Here is a tiny trained network, its code and every weight. The questions are about switching its units off for an input and a target symbol, where a switched-off unit gives its printed mean instead of its output.

import numpy as np


def w(rows, s, z=0):
    codes = np.array(rows[::2]) - 128.0
    scale = np.full(codes.shape[1], s)
    scale[-1] = z or s
    return codes * scale


def f(y):
    return np.maximum(y, 0)


def softmax(a):
    e = np.exp(a - a.max(-1, keepdims=True))
    return e / e.sum(-1, keepdims=True)


def log_softmax(a):
    a = a - a.max(-1, keepdims=True)
    return a - np.log(np.exp(a).sum(-1, keepdims=True))


def net(x, mask):
    ids = ['βγδελμτφ'.index(c) for c in x.split()]
    T = len(ids)
    res = E[ids] + P[:T]
    r = res
    for j in range(3):
        rows = slice(2 * j, 2 * j + 2)
        q, k, v = (r @ M[0][rows].T for M in (Q, K, V))
        z = softmax(np.where(np.tri(T) > 0, q @ k.T / 2**0.5, -1e9)) @ v
        o = O[0][rows]
        res = res + np.where(mask[j], z, o[:, -1]) @ o[:, :-1]
    y = f(res @ A[0][:, :-1].T + A[0][:, -1])
    res = res + np.where(mask[3:15], y, B[0][:, -1]) @ B[0][:, :-1]
    return log_softmax(res[-1] @ U[:, :-1].T + U[:, -1])


Q, K, V, O, A, B = {}, {}, {}, {}, {}, {}
E = w([
[159,165,199,63],'β',
[102,107,179,171],'γ',
[239,106,30,98],'δ',
[206,65,15,16],'ε',
[201,240,84,99],'λ',
[194,28,155,155],'μ',
[190,197,105,202],'τ',
[130,249,125,137],'φ',
],0.012)
P = w([
[26,146,99,95],'0',
[48,141,112,97],'1',
[106,150,139,86],'2',
[143,151,146,98],'3',
[176,168,143,87],'4',
[199,157,154,97],'5',
[207,151,160,102],'6',
[233,154,153,92],'7',
[245,148,158,94],'8',
[252,151,152,93],'9',
[241,152,126,63],'10',
[221,163,125,76],'11',
],0.004)
Q[0] = w([
[8,32,151,207],'head 0',
[30,54,85,148],'head 0',
[43,55,99,202],'head 1',
[143,141,92,61],'head 1',
[135,150,255,125],'head 2',
[123,118,212,79],'head 2',
],0.0098)
K[0] = w([
[6,237,167,154],'head 0',
[22,195,121,84],'head 0',
[160,186,150,110],'head 1',
[135,63,135,97],'head 1',
[112,125,221,111],'head 2',
[161,134,178,76],'head 2',
],0.013)
V[0] = w([
[134,1,8,77],'head 0',
[123,58,25,50],'head 0',
[142,122,82,155],'head 1',
[217,66,173,159],'head 1',
[191,124,170,90],'head 2',
[61,149,55,210],'head 2',
],0.0074)
O[0] = w([
[224,122,181,168,200],'head 0',
[255,137,208,113,206],'head 0',
[93,113,95,138,116],'head 1',
[136,78,137,151,152],'head 1',
[77,108,78,124,217],'head 2',
[184,142,116,143,1],'head 2',
],0.009,0.0052)
A[0] = w([
[214,63,110,97,51],'neuron 0',
[99,1,134,89,209],'neuron 1',
[215,165,158,116,254],'neuron 2',
[226,157,87,201,63],'neuron 3',
[74,128,10,198,217],'neuron 4',
[145,101,191,89,238],'neuron 5',
[2,205,149,176,154],'neuron 6',
[199,75,188,210,12],'neuron 7',
[125,202,129,105,219],'neuron 8',
[164,140,31,226,203],'neuron 9',
[104,202,54,67,85],'neuron 10',
[166,187,51,41,207],'neuron 11',
],0.0084,0.0057)
B[0] = w([
[103,237,139,154,178],'neuron 0',
[39,160,106,113,156],'neuron 1',
[74,57,180,129,250],'neuron 2',
[65,154,186,72,183],'neuron 3',
[211,171,57,245,160],'neuron 4',
[101,129,129,159,207],'neuron 5',
[170,239,151,173,174],'neuron 6',
[147,194,79,36,184],'neuron 7',
[170,17,55,91,186],'neuron 8',
[124,7,167,197,156],'neuron 9',
[152,163,1,10,162],'neuron 10',
[97,62,110,112,193],'neuron 11',
],0.0063,0.015)
U = w([
[9,199,124,77,99],'β',
[68,224,151,198,153],'γ',
[158,85,145,142,206],'δ',
[175,249,158,113,58],'ε',
[185,106,71,86,24],'λ',
[49,10,142,178,255],'μ',
[179,156,111,203,162],'τ',
[167,254,103,132,12],'φ',
],0.008,0.0036)

Each question gives the input, a string of symbols that net reads in full, and the target symbol t.
The units are the heads (2 rows each of Q, K, V and O) and the neurons (one row each of A and B). Each row of codes is followed by its name. A weight is (code - 128) times the scale printed after its matrix; where a second scale follows, it is the last column's (O, A, B and U).
mask holds one flag per unit, heads first, then neurons. A switched-off unit (its flag False) gives its mean, the last column of its rows in O or B, instead of its output. The means were averaged over made-up inputs and are rounded, as every weight is.
A unit's drop is (log p(t) with every unit on - log p(t) with that unit switched off) / (log p(t) with every unit on - log p(t) with every unit switched off).
The circuit of an input: a set's keep is (log p(t) with only the set's units on - log p(t) with every unit switched off) / (log p(t) with every unit on - log p(t) with every unit switched off). Starting from the 12 units with the biggest drops (on a tie, the unit counted first), units are removed one at a time, each time the one whose removal leaves the highest keep (on an exact tie, the one counted first), for as long as the keep stays at least 0.8.
circuit, biggest first: the units of the circuit, biggest drop first
unit that matters most: the unit with the biggest drop
top k neurons: the k neurons with the biggest drops, biggest first
heads that matter: for each layer, one digit per head in row order, 1 if its drop is at least 0.15 and else 0, layers parted by /
drop when u is switched off: that unit's drop, to one decimal
input β β λ β β β τ γ γ β φ β, target β: heads that matter : 100
input ε β β β δ β λ, target δ: circuit, biggest first : (head 0; neuron 2; neuron 6)
input β μ β τ λ ε, target ε: circuit, biggest first : (head 0; neuron 0)
input λ μ β, target μ: top 3 neurons : (neuron 7; neuron 6; neuron 0)
input β ε λ, target ε: circuit, biggest first : (head 0)
input β μ λ ε β β τ, target ε: circuit, biggest first : (head 0; neuron 7)
input β φ β τ μ β λ τ, target μ: circuit, biggest first : (neuron 9; neuron 6; neuron 0)
input λ β ε β τ ε δ β λ, target δ: circuit, biggest first : (neuron 2; head 0)
input τ φ β β λ β λ β β λ φ γ, target γ: circuit, biggest first : (head 0; neuron 6; neuron 4; neuron 8)
input τ γ β φ, target φ: circuit, biggest first : (head 0; neuron 6; neuron 2; neuron 4)
input τ β β β ε β β, target ε: circuit, biggest first : (head 0; neuron 7)
input δ β δ λ τ ε β, target ε: top 4 neurons : (neuron 7; neuron 0; neuron 11; neuron 9)
input φ ε λ β τ φ, target ε: top 3 neurons : (neuron 7; neuron 3; neuron 0)
input τ φ δ β τ δ μ λ, target μ: unit that matters most : neuron 2
input β ε γ λ β λ, target ε: drop when neuron 2 is switched off : -0.2
input δ γ β γ φ β β β τ ε τ, target ε: drop when head 0 is switched off : 2.4
input λ λ β γ β μ λ, target μ: drop when neuron 7 is switched off : 0.1
input λ τ β γ μ β τ, target μ: drop when neuron 6 is switched off : 0.2
